In the rows, 100 means zero.
Each row of numbers stands for one node and depends on some of the facts below. Use the named rows to name the rest.

Some facts about the nodes:
bamar β c; batam β b; bikil β d; bofi β c; bopuvim β b; bositre β a
braklol β a; braskam β c; breplil β d; breru β b; breven β c; brobemus β c
bropu β b; brota β a; brugrok β a; brukle β a; brupluk β d; dadrur β b
diflik β a; dima β b; diplen β c; dobrobro β c; dostuk β a; dovi β b
draflik β a; drare β d; drasar β c; dreloze β d; drezasal β c; driles β c
driskin β c; drodras β b; drogros β d; drutugrus β b; fabul β c; faflos β a
farumek β a; fatopus β b; fetima β c; fledur β c; flekla β a; flite β c
flizek β d; flogra β a; floplas β b; fudusu β d; fular β a; geki β b
gesto β b; gifor β a; giplor β a; godrol β b; grakom β a; grali β b
gramok β d; gregak β d; grelor β c; greni β c; griten β b; grizom β b
grople β c; grostupul β a; grumis β a; grusto β a; kefa β d; kiklu β b
kilak β b; klalam β b; klostin β d; klubrom β a; kufak β a; lagre β d
laso β b; letes β a; ludrul β d; lufi β c; madreskom β b; maflim β d
mele β a; meska β d; mogradek β c; molum β b; moste β c; naruk β d
netril β a; nibos β a; nogin β a; nokul β a; nudri β d; pabalir β d
pedrok β c; peke β c; pepam β b; pesur β b; pilu β a; plagril β d
plapi β b; plikor β b; plokil β c; pogrur β d; posto β d; povizam β b
pulebos β d; puplir β b; repli β a; rirun β b; rogul β b; rusas β b
sasim β d; segelam β c; skadru β d; skale β d; skaron β c; skofe β a
skonu β d; sokudruk β b; statir β d; stedul β d; steklogros β b; stenim β b
stibur β d; stistu β b; stodriruk β a; subas β c; tabuk β d; tatravar β a
tekir β b; teskol β b; tostu β c; trafan β b; tratrok β c; trefu β b
trerik β d; trestari β a; triskal β a; trolaten β a; trosin β a; trufa β b
vesti β b; vinul β c; vitreku β a; vodun β b; vomuru β d; voskoflos β d
vostofin β a; vovik β c; vusomis β a; zadrin β b; zaplo β c; zilok β a
zinos β d; zistin β a; zodruk β b; zoko β d; zopa β b; zoren β a
zufun β d; zugon β b; zukas β a; zuskar β c; zuzik β a; bikil κ dovi
bikil κ flizek; bikil κ drare; bikil κ steklogros; bofi κ segelam; bofi κ tabuk; bofi κ skale
bopuvim κ meska; bopuvim κ drogros; bositre κ zodruk; bositre κ netril; bositre κ tekir; bositre κ naruk
braklol κ diplen; braklol κ vovik; braklol κ mogradek; braskam κ subas; braskam κ tekir; braskam κ fular
breplil κ zadrin; breplil κ gesto; breven κ pilu; breven κ stibur; breven κ grople; breven κ mele
breven κ lagre; brobemus κ farumek; diflik κ skale; dima κ tekir; dima κ fledur; driles κ vusomis
driles κ pedrok; driles κ batam; driskin κ dadrur; driskin κ dobrobro; fabul κ vomuru; fabul κ maflim
fabul κ skadru; flekla κ pesur; flekla κ stistu; flekla κ grali; flogra κ grizom; flogra κ pepam
gifor κ faflos; gifor κ stenim; gifor κ dreloze; gifor κ drezasal; gifor κ drasar; gramok κ zinos
gramok κ stedul; gramok κ fledur; griten κ drogros; griten κ madreskom; griten κ skaron; grusto κ drodras
grusto κ drutugrus; grusto κ breru; kiklu κ vinul; kiklu κ kefa; kiklu κ skonu; kiklu κ vodun
kiklu κ drezasal; klalam κ geki; klalam κ klostin; klalam κ pepam; klalam κ peke; klalam κ trufa
klalam κ batam; klubrom κ vovik; klubrom κ sokudruk; klubrom κ giplor; klubrom κ grelor; letes κ gregak
letes κ grakom; letes κ dostuk; letes κ rogul; letes κ kufak; letes κ zugon; ludrul κ nudri
ludrul κ kefa; lufi κ skofe; lufi κ flite; lufi κ bropu; lufi κ grali; molum κ laso
molum κ grakom; molum κ grostupul; molum κ trolaten; nogin κ laso; nogin κ brukle; nokul κ vomuru
nokul κ draflik; nokul κ moste; plapi κ gregak; plapi κ grostupul; plapi κ netril; plapi κ zuskar
plapi κ nibos; plokil κ geki; plokil κ farumek; plokil κ vomuru; plokil κ trerik; plokil κ fudusu
plokil κ trosin; plokil κ drasar; plokil κ trestari; pogrur κ godrol; pogrur κ tatravar; pogrur κ zistin
pogrur κ fledur; povizam κ naruk; povizam κ zopa; povizam κ zuzik; povizam κ draflik; povizam κ zilok
puplir κ vomuru; repli κ trolaten; repli κ trosin; rirun κ farumek; rirun κ fatopus; rirun κ lagre
rusas κ vinul; rusas κ triskal; rusas κ dobrobro; sasim κ statir; sasim κ fetima; sasim κ vostofin
sasim κ tatravar; sasim κ fudusu; sasim κ breru; stodriruk κ netril; stodriruk κ rogul; stodriruk κ gesto
stodriruk κ grali; stodriruk κ skaron; teskol κ segelam; trafan κ trerik; trafan κ plikor; trafan κ giplor
tratrok κ kilak; tratrok κ gregak; tratrok κ vodun; tratrok κ pulebos; trefu κ greni; trefu κ sokudruk
trefu κ bamar; trefu κ kufak; trefu κ pabalir; trefu κ trolaten; trefu κ plagril; vesti κ laso
vesti κ zodruk; vesti κ zuzik; vesti κ tostu; vitreku κ nudri; vitreku κ breru; vitreku κ steklogros
voskoflos κ segelam; voskoflos κ nudri; zaplo κ tatravar; zaplo κ maflim; zaplo κ pedrok; zaplo κ batam
zoko κ posto; zoko κ floplas; zoko κ lagre; zoren κ brupluk; zoren κ brota; zoren κ maflim
zufun κ draflik; zukas κ grostupul; zukas κ plikor; zukas κ peke

Some rows with their names:
 97 122  91  91 117 120 111 105  89  87 107 123 100  47 107 104  64  94  96  91 132  95  83  96 122  89 111 129 131  80 106 105 109  92 114  97 106 122  71  85  89  89  94 101  93  83 100 139 107 108 -> trafan
107 131 110 118 119  86 117  99  97  95 114  95  78  82 130  89  93 115  89  91 123  98  86  98  94 103 111 110 100 110 125 121 103 101  84 112 112  76  59  97  92 115 106 104  93  99  97  91 100  71 -> dima
102 114 112 109  99  79 105  80 122 101 116  86  97 101 115  69 119  96  99 105  87  86 117 107  70  85  80  88  87  89  98  93  97 107  85 111 112  61  98 124 104  96 115  94 130 122  98  69 112 104 -> zilok
 95 151  83 117 106  85 107 100 108  80 109 121  85  66 114  81  87  90 108  78 142  89  91  92 113  96 110 128 114  85 113 118  97  95  98 101 111  87  71 109  84  84 112  99 112 108  94  91 121  82 -> povizam
 96  92 117  85 111 121 116  91  81 113  89 102 108 105 109  78  98  82  98 110  71  88  89  58  94  86  88 115 106 111  93 102 113  78 101  90 116 116  90  93  82 107  89  95 106  74 101 137 117 115 -> vovik
 97  85 119 101 113 101 103  84  97 100 107  76 114  92 108  87  91  81  84 114  79  84 109 104  80  83  69  99 114  87 102  77 101 102  94 110 114  97  94 105 101 111  84  93 119  86  97 109  89 121 -> kufak
103 126  88  90  88  94 109  96 119  94 114 115 108  66 116  86  91  93 114  96 122  79 125 108  94  59 108 102 107  78  97  93 103 101 104 124 106  85  88 112 105  74 120 103 133 114  77  95 117 111 -> nokul
116 122  99  88  91 150  92 103 106 126  98  86 111 120 100  72 117  92  96 114  79 103 100  91  85 117  64 118  86  94  91  96 110 120 113  78  84  90  70  71  75 108  90  95  99  96  86  91 114 102 -> nudri
 77 114 127 111 120  95  84  87 108  79 104  85 109  95 104  87  96  82  66  99  98  96  85  93 100 122  85 128 115 101  98  92 111  98  93  90 110  96  70 101  85 117  63 105 101  86 112 113 114  89 -> rogul
119 115  95 102 122 122 113 119  98  73 128  84  96  65  90 103 105 100  83 109 135 109 117  83 110 104 110 131 108  91 136  95  89 100  94 116  94  86  61 101  94  89  98 121 101  97  77  89 113  70 -> kiklu
 84 124 114 122 115  75 102  90 111  90 103  95  87 103 110  77 108  91  83  89 103  90  87  92  95 117  85 113 110 102 103 112 100  93  78  85 112  71  76 109  89 113  88  90 107 109 118  86 120  87 -> zodruk
 91 118  91 111 113 109 107 103  83  75 111 115  99  60 111 102  61  89 103  85 140  85  79  89 121  96  99 134 134  92 121 109 102  90 104 109 119 117  69  98  85  96  90 104 100  78  91 125 106  97 -> molum
 91  87 111 100 100 100 100  86  89  96 104  83 119  92 114  88  84  83  88 107  91  73 106 101  86  86  77 108 121  85 103  79 113 100 100  99 112  94  89  92  93 104  76  79 115  80  94 107 102 130 -> grakom
105 127  97  87  84 141  95 102 108 117  97  91 107 111 102  72 101  82 107 103  88  94  99  92  87 118  77 114  88  93  92 105 107 125 111  85  91  97  71  80  78 110  94 100 101  94  80 108 103 104 -> tabuk
 96 102 110 105  89  90 106  92  94 101 106  81 112  98 129  81 100 101  92  99  93  76 118 108  73  81  96  90 101  94 102  98 115  98  81 106 106  72  82  90  96 109  93  80 111  95  90  87  95 111 -> fular
111 120 104  82 101 122 110 103 122 131 107  99  96 121 109  80 107 106  93 107  87 113 100 105  87 120  68  97  71 105  92 116 111 124 111 103  96  81  69  84  95 116 108 106 103  99  96 104 103 104 -> statir
117 135  74  79  98 135 118 116  99 122 109 111  97  91 122  88  76 112 117  94 122 103  99 100 101  97  94 109  77  96 105 116 107 119 124 116  97  98  58  76  95  98 117 114  98  85  69 119 102  93 -> sasim
109  95  87 103  91 130 104  99 108 101 104  77 117 109 106  92  89  83  93 113  96  99 102  88  92 135  70 127  84  90 103 103  94 110 107  95  92  82  71  91  83 110  75 105 106  80  85 102  99 113 -> pulebos

Name these rows:
No name comes twice in this set of rows, the named rows included.
 90 113 113 116 120  87 102  83 106  91 105  98  90  94 108  85 108  84  80  95 100  92  79  89 102 116  72 120 122  96  96 105 101  86  83  86 115  83  82 103  88 110  75  90 108 102 124  94 116 104 : laso
 84 130 116  94 112 105 100  88 107  88  90  87 101 110 103  68  88  96 102 104  95 103 116  71  96  92 124 121  85 120 113 107 104 100  98 124 118  93  75 124  93  83 114 147 123  78  65 126 125  65 : lufi
104 127  99  95 112 100 107 103 123  94 118 123  94  72  98  85 101  98  87  94 127 108  98  94 118  97  97 119 102  88  97 105 104  90 103 100  99  91  73 106  97  86 109 109 108 115 105 109 124  90 : puplir
 91 129  84 103  90 124  93  95 116  87  93  87 112 102 113  83  66  93 109  95 108 100  95  99  97 122 101 123  88  98 103 114 105 120 111 109 103  95  63 100  88 106  97 123 116  79  67 123  98  86 : breplil
102 124 100  87 122 103 117 108 113  89 124 123  95  63 110 109  81 111  79  96 144 113  97  96 127  95 108 118  97  95 104 106 116 100 112 121 110 103  57  95 107  92 105 120 104  91  92 133 108  86 : klalam
 99 121  93 109  90  81 108  92  95  85 112  86 104  81 133  83  72 102 112  87 121  69 116 108  77  72 109 105 100  89 119  98 101 107  88 130 120  73  83 107  96  88 111 103 129  94  72  90  97  93 : bositre
110 121  96 100 101 121 106 121  90  75 118  95 102  56  99  97  92 100  92 103 140  98 101  83 114  99 124 134 119  86 125  99  99  95  97  97  96  93  56  83  82  97  82 110  83  91  81 104 113  85 : rusas
103 111 103  78  97 116 110 101  79  98 112 100 107  65 119  88  70  93 109  96 106  70 105 104  90  63 106 113 124  77 108  81 107 106 105 108 112 117  84  87  86  97  98 100 114  84  73 134  90 114 : braklol

Now the same nodes, written a new way:
Some nodes and their rows:
 95 100 111  85 119  96 112  80 110  86 122  91  99 115  86  91  85  84  93 131  98 100  74  94 109 109 -> brobemus
 95  83  91  98 115 131  82 106 129  94 125  97  82 126 100  96 107  66 117 141 114  75 103 104 114 117 -> klalam
 82  98 106  85  94 107  95 140 108  93 100 112  97 120  95 103 101  97 104 119 124  97 102  95  76 111 -> vesti
 96 100 113  98  81 102 108 121 105 109 100 108 111 138 107  99 108  95  90 113  99  96 108  93  98 108 -> nogin
 84 119 121  98 127 110  89 106 109  70  87 120 103 109  90 117 105  99  98  93  92  85  89 105 115  83 -> ludrul
 80 117 122 100 118 120  91 112 104  58  87 129 106 102  88 117 104  94  98  93  98  80  89 107 102  81 -> voskoflos
 86 116 109 102  71 106 105 107 114  94 110 104 106 151 102 111  92  90  93 128 109  91  80 105  90 104 -> nokul
 84 105 105  93  79 109 109 127 118 108 102 111 119 137 117 102 102 102  91 115 107 108 108  96  96 112 -> bositre
116  86  62 110  95 108  87  84  98 110 107  85  84  85 104  94 101  98 117 100 117  91  96 115  95 108 -> batam
118  91  58 116  81 112 103  74  85 108  99  98 111 104 119  97 106 106  93  81 103  99  86 123 111 102 -> tatravar
118  96  94 116  79  85 104 106  88 139  93  93 101 111 113  96 110 109  90  93  89 108 119  95 101 105 -> grostupul
102 118 116 102 113  86  93 114 105 115  84 101  96  90 101 110 123 126  90  83  88  98 106  95 116  96 -> pulebos
 92  93 100  97  88  99  92 101 110 108  98  95  94  60 106 104  81  99 121  94 103 112 131  95  81  95 -> pesur
109 100 113 100 129  72  99  78  96  96  92  99 105  93 100  95  68 110  80  77  86 122  79  89 118  94 -> dobrobro
102  91  78 102 103 110  87  91  80  73  91 109  97  80  94 103  85  90 112  84 113  93  98 112  89  90 -> drutugrus
102 116  94 108  96 110 104  97 110 104 102 101  98  93  95 110 124 116 105 103 107  88  84 113  96  99 -> brupluk
106  90  70 108 103 108  83  84  70  75  87 110  95  75  94 108  85  97 110  71 111  94  92 116  86  87 -> breru
105  88 100  98 102  91  87 119  91 116  92  94  88  84 101  95 103 102 106  91  99 106 134  89  93 101 -> zugon

Rows to name:
No name comes twice in this set of rows, the named rows included.
 88 104 100  97 120 141  98 110 121  74 111 117 104 121  93 106 128  92 103 122 109  68  83 114 115 104 : sasim
100 123 110 108 119  82  87  94  90  90  76 105  99  89  96 117 105 119  90  68  88  97  85 105 114  81 : kefa
116  88  84 106 121 113 107  80  93  85 102 110 110  95  91  89  82  96  88  88 108 107  76 108  98 103 : fetima
124  87  79 112 114 110 105  75 109 103 111  98 103  96  99  85  84 101  93 100 110 108  78 110  98 109 : pedrok
 93  75 111  87 117 120  90 140 101  91 106 108  87 124  87  89 119  72 112 129  99  79 139  81 103 112 : trefu
 90 103 110 106  84 109 101 100  92  77  91 115 114 114 104 110  83  82  98  93  91  97 101 106 105  84 : diflik
107  84  60  94 107 112  92  93  89  94 101 101 100  77 111  89 106 105 109  88 126 101  95 113 100 106 : godrol
 75 125 119  72 107 100 112  90 119  81 122  84 100  97  91 100 129 102 114 132  90  85  83  95 120  99 : zoko
 87 110 116 100 105  95  90  96 117  91 111  95 100 153 108 106  94  76  93 121  83  88  87 100 139 101 : gifor
100  99 108 103  90 109 104 114 101 109 108  99 101 146 102  95 115  80  96 121  89  88 115  97 113 109 : repli
115  92  90 115  81  98 108  96  75 121  99  89  99 117  97  93 119  96  95  99  83  94 122  99 108 103 : giplor
106 112 102 109  90  75  93  80  91 106  95  88 100 122 109 110  93  98  91  88  81  99  87 107 127  94 : faflos
104  91  70  90  88  87  96 111  82 107  89  99 107  71 108 100 100 124 103  77 128 118  96 103  79 106 : tekir

Now the same nodes, written a new way:
Some nodes and their rows:
120  89 119  79  77 118 122  76 121  96  81 114 120 152  97 -> driles
 72 142 112  95 102 111 120  99  65  96 109  78  69  83  74 -> grakom
 69 128 130 103 124 101 105  75  52 114 109  91  79  80  70 -> netril
131 114 111 105 146 102  74  75 122  68 102  85  71  94 101 -> fatopus
 88 105 124 115  80 107 101  78  87  87  99  99  84  82 100 -> grumis
 95  94 118 103  69 107  96  88  80  72 107 116  94  84  98 -> diflik
134 122 132 107 110  93  98  69  90  73 109  97  77  56 114 -> mele
 78 147 111 109  98 119 126 108  97  86 114  68  65  69  73 -> trolaten
133 139 118  81 105 102 119 115 111  93 122 100 103 100  69 -> mogradek
 86  90  94  75 118  47 115  99  90  75  87  71 126  70  92 -> skonu
 92 102  95  75 127  65 122  79 110  77  81  63 121  71 100 -> dreloze
129 136 132  92 112  70  99 112  99  85 123 121 132  91  59 -> segelam
 89 123 102  78 121  97 130  82 145  89  94  72  94  76  88 -> trerik
 86 129  94  86 135 115  84  93 126  75  97  71  75 113  74 -> plikor
108  76 100 112  57  92 103  85  73  63  65  76  98 106 129 -> gifor
 94 100  87 118 150  97  58 103 107 123 100  91  85  93 100 -> zopa
 86 102 106  66 114  78 106  94 115  82 115 113 123  57  85 -> drare
131 141 109  84 100 108 123 114 123  90 121  96  89 102  71 -> grelor

Which node is each row?
No name comes twice in this set of rows, the named rows included.
 90  73  87  96 108 119  59 101 102 113  97 130  86 123 101 : dima
113 119 120  99 114  89  98 100 100 128 115 118 110 112  78 : subas
 70 109 117  82 138  93 118  64 147 104  97  90 117  83  85 : maflim
 74 119  90  58 138  89 129  99  86  93 102  69 104  69  69 : gregak
151  80  85  89 111 111  77  79 116  62  87  98  71 115 136 : rirun
 92  68  69  74  97 119  88 104  70  94  88 100  66 138  99 : plapi
126 141 119  96 110  68 118  86 122  91  82  66 121 115  78 : drasar
125 134 121 102 115  85 114  94 118 133  98  91 108 116  91 : moste
169 128 130  89 125  86 105  78 106  87 108 103 100  92  96 : grople
147  92  92  90  66 111 135  94 135  92  62  94 100 150 133 : plokil
110 137 132 133 107  97 110  64 115  71  89  71  84  74 103 : farumek

